Below is a small trained network, with its code and all its weights. Each question gives an input and a target symbol and asks what happens when units are switched off, that is, made to give their printed mean instead of their output.

import numpy as np


def w(rows, s, z=0):
    codes = np.array(rows[::2]) - 128.0
    scale = np.full(codes.shape[1], s)
    scale[-1] = z or s
    return codes * scale


def f(y):
    return y / 2 * (1 + np.tanh(0.7978845608 * (y + 0.044715 * y**3)))


def softmax(a):
    e = np.exp(a - a.max(-1, keepdims=True))
    return e / e.sum(-1, keepdims=True)


def log_softmax(a):
    a = a - a.max(-1, keepdims=True)
    return a - np.log(np.exp(a).sum(-1, keepdims=True))


def net(x, mask):
    ids = ['ΔΘΞΩαβεζμτ'.index(c) for c in x.split()]
    T = len(ids)
    res = E[ids] + P[:T]
    r = res
    for j in range(3):
        rows = slice(3 * j, 3 * j + 3)
        q, k, v = (r @ M[0][rows].T for M in (Q, K, V))
        z = softmax(np.where(np.tri(T) > 0, q @ k.T / 3**0.5, -1e9)) @ v
        o = O[0][rows]
        res = res + np.where(mask[j], z, o[:, -1]) @ o[:, :-1]
    y = f(res @ A[0][:, :-1].T + A[0][:, -1])
    res = res + np.where(mask[3:11], y, B[0][:, -1]) @ B[0][:, :-1]
    return log_softmax(res[-1] @ U[:, :-1].T + U[:, -1])


Q, K, V, O, A, B = {}, {}, {}, {}, {}, {}
E = w([
[106,136,240],'Δ',
[203,157,66],'Θ',
[38,3,126],'Ξ',
[182,228,161],'Ω',
[82,121,92],'α',
[243,56,42],'β',
[133,120,198],'ε',
[142,1,49],'ζ',
[126,119,202],'μ',
[133,123,199],'τ',
],0.012)
P = w([
[213,55,251],'0',
[138,132,125],'1',
[135,135,124],'2',
[130,140,125],'3',
[129,136,123],'4',
[128,137,122],'5',
[129,138,123],'6',
[130,139,122],'7',
[131,138,122],'8',
[129,136,122],'9',
[130,137,123],'10',
[126,138,123],'11',
[131,136,128],'12',
[127,136,125],'13',
],0.013)
Q[0] = w([
[145,191,115],'H1',
[115,145,199],'H1',
[127,116,145],'H1',
[141,207,164],'H2',
[96,170,35],'H2',
[2,132,188],'H2',
[134,152,130],'H3',
[93,152,94],'H3',
[137,127,113],'H3',
],0.019)
K[0] = w([
[152,201,139],'H1',
[189,79,175],'H1',
[149,75,117],'H1',
[169,201,177],'H2',
[27,247,13],'H2',
[87,114,181],'H2',
[162,177,146],'H3',
[170,67,156],'H3',
[150,121,97],'H3',
],0.016)
V[0] = w([
[105,175,144],'H1',
[81,136,110],'H1',
[76,120,136],'H1',
[32,132,208],'H2',
[72,8,87],'H2',
[177,162,172],'H2',
[214,152,151],'H3',
[135,184,83],'H3',
[71,180,129],'H3',
],0.012)
O[0] = w([
[93,204,130,61],'H1',
[128,148,158,9],'H1',
[71,124,186,83],'H1',
[31,190,175,118],'H2',
[100,2,237,151],'H2',
[149,201,139,252],'H2',
[94,128,105,223],'H3',
[128,111,170,28],'H3',
[193,60,143,50],'H3',
],0.0099,0.0044)
A[0] = w([
[90,120,118,107],'N1',
[101,96,245,254],'N2',
[57,100,165,44],'N3',
[200,81,104,114],'N4',
[105,254,140,55],'N5',
[213,111,107,49],'N6',
[158,87,91,88],'N7',
[206,230,112,172],'N8',
],0.0076,0.0088)
B[0] = w([
[139,166,152,127],'N1',
[94,89,43,249],'N2',
[131,170,237,153],'N3',
[138,99,177,170],'N4',
[92,164,234,218],'N5',
[71,177,249,151],'N6',
[124,147,171,147],'N7',
[174,100,119,250],'N8',
],0.011,0.013)
U = w([
[68,161,213,25],'Δ',
[205,101,59,142],'Θ',
[67,104,163,62],'Ξ',
[169,172,144,81],'Ω',
[90,130,9,253],'α',
[156,98,199,74],'β',
[111,131,127,190],'ε',
[155,67,92,116],'ζ',
[106,134,130,183],'μ',
[113,129,136,166],'τ',
],0.012,0.0079)

Each question gives the input, a string of symbols that net reads in full, and the target symbol t.
The units are the heads (3 rows each of Q, K, V and O) and the neurons (one row each of A and B). Each row of codes is followed by its name. A weight is (code - 128) times the scale printed after its matrix; where a second scale follows, it is the last column's (O, A, B and U).
mask holds one flag per unit, heads first, then neurons. A switched-off unit (its flag False) gives its mean, the last column of its rows in O or B, instead of its output. The means were averaged over made-up inputs and are rounded, as every weight is.
A unit's drop is (log p(t) with every unit on - log p(t) with that unit switched off) / (log p(t) with every unit on - log p(t) with every unit switched off).
The circuit of an input: a set's keep is (log p(t) with only the set's units on - log p(t) with every unit switched off) / (log p(t) with every unit on - log p(t) with every unit switched off). Starting from all 11 units, units are removed one at a time, each time the one whose removal leaves the highest keep (on an exact tie, the one counted first), for as long as the keep stays at least 0.8.
units of the circuit, in order: the units of the circuit, biggest drop first
unit that matters most: the unit with the biggest drop
k most important neurons: the k neurons with the biggest drops, biggest first
which heads matter: for each layer, one digit per head in row order, 1 if its drop is at least 0.15 and else 0, layers parted by /
drop of u: that unit's drop, to one decimal
input Ξ α Δ α α μ Θ Δ Δ β Δ β ε, target Ξ: which heads matter	010
input α β Ω Θ Δ ε, target α: unit that matters most	N5
input β ε Ξ μ Ξ Ω Δ, target β: units of the circuit, in order	H2, H1, N6, N4
input β Ω Ω α Θ α Δ α Δ μ, target β: 3 most important neurons	N6, N4, N2
input ζ Δ Δ Ξ Ω Δ Δ α Ξ ε Ω μ, target ζ: units of the circuit, in order	H2, N2, N5
input α Δ Ω Δ Ω Ξ ζ, target ζ: units of the circuit, in order	H2, N5
input β Δ Ξ β ε τ β α Ω Δ, target β: 4 most important neurons	N6, N4, N2, N7
input Δ ε Δ, target Δ: 2 most important neurons	N5, N2
input β Δ Δ Θ Ξ β β, target β: units of the circuit, in order	H2, N6, N4
input Θ τ Ω α Δ μ, target Θ: units of the circuit, in order	H2, N5
input Ω τ β β α ζ ζ Δ Ω Δ β Ω, target Ω: units of the circuit, in order	H2, N5, N8
input Θ Δ Ξ α Δ α μ τ Δ Ω, target Ω: 3 most important neurons	N5, N2, N8
input Ξ β α Δ Ω α Δ Δ Ω Δ Θ μ, target Ξ: 2 most important neurons	N3, N2
input ζ Ω α Δ, target ζ: most important neuron	N2
input Ω μ Δ μ ζ ζ μ Δ Δ, target Ω: 3 most important neurons	N5, N8, N2
input α Δ Ξ μ Δ α Ω Ξ α α Ξ Δ μ, target α: 2 most important neurons	N5, N2
input α Ξ Δ Δ ζ Δ Δ Ξ μ Θ, target Θ: 3 most important neurons	N5, N8, N3
input Δ Δ α Θ α Δ Ω Δ β Δ Δ Δ β τ, target Δ: drop of H2	4.0
input Ω α α μ μ, target Ω: drop of N5	0.4
input Δ Δ Δ α α β Δ Δ Δ μ, target Δ: drop of N5	0.7
input Ξ ζ Δ μ ζ τ, target Ξ: most important neuron	N3
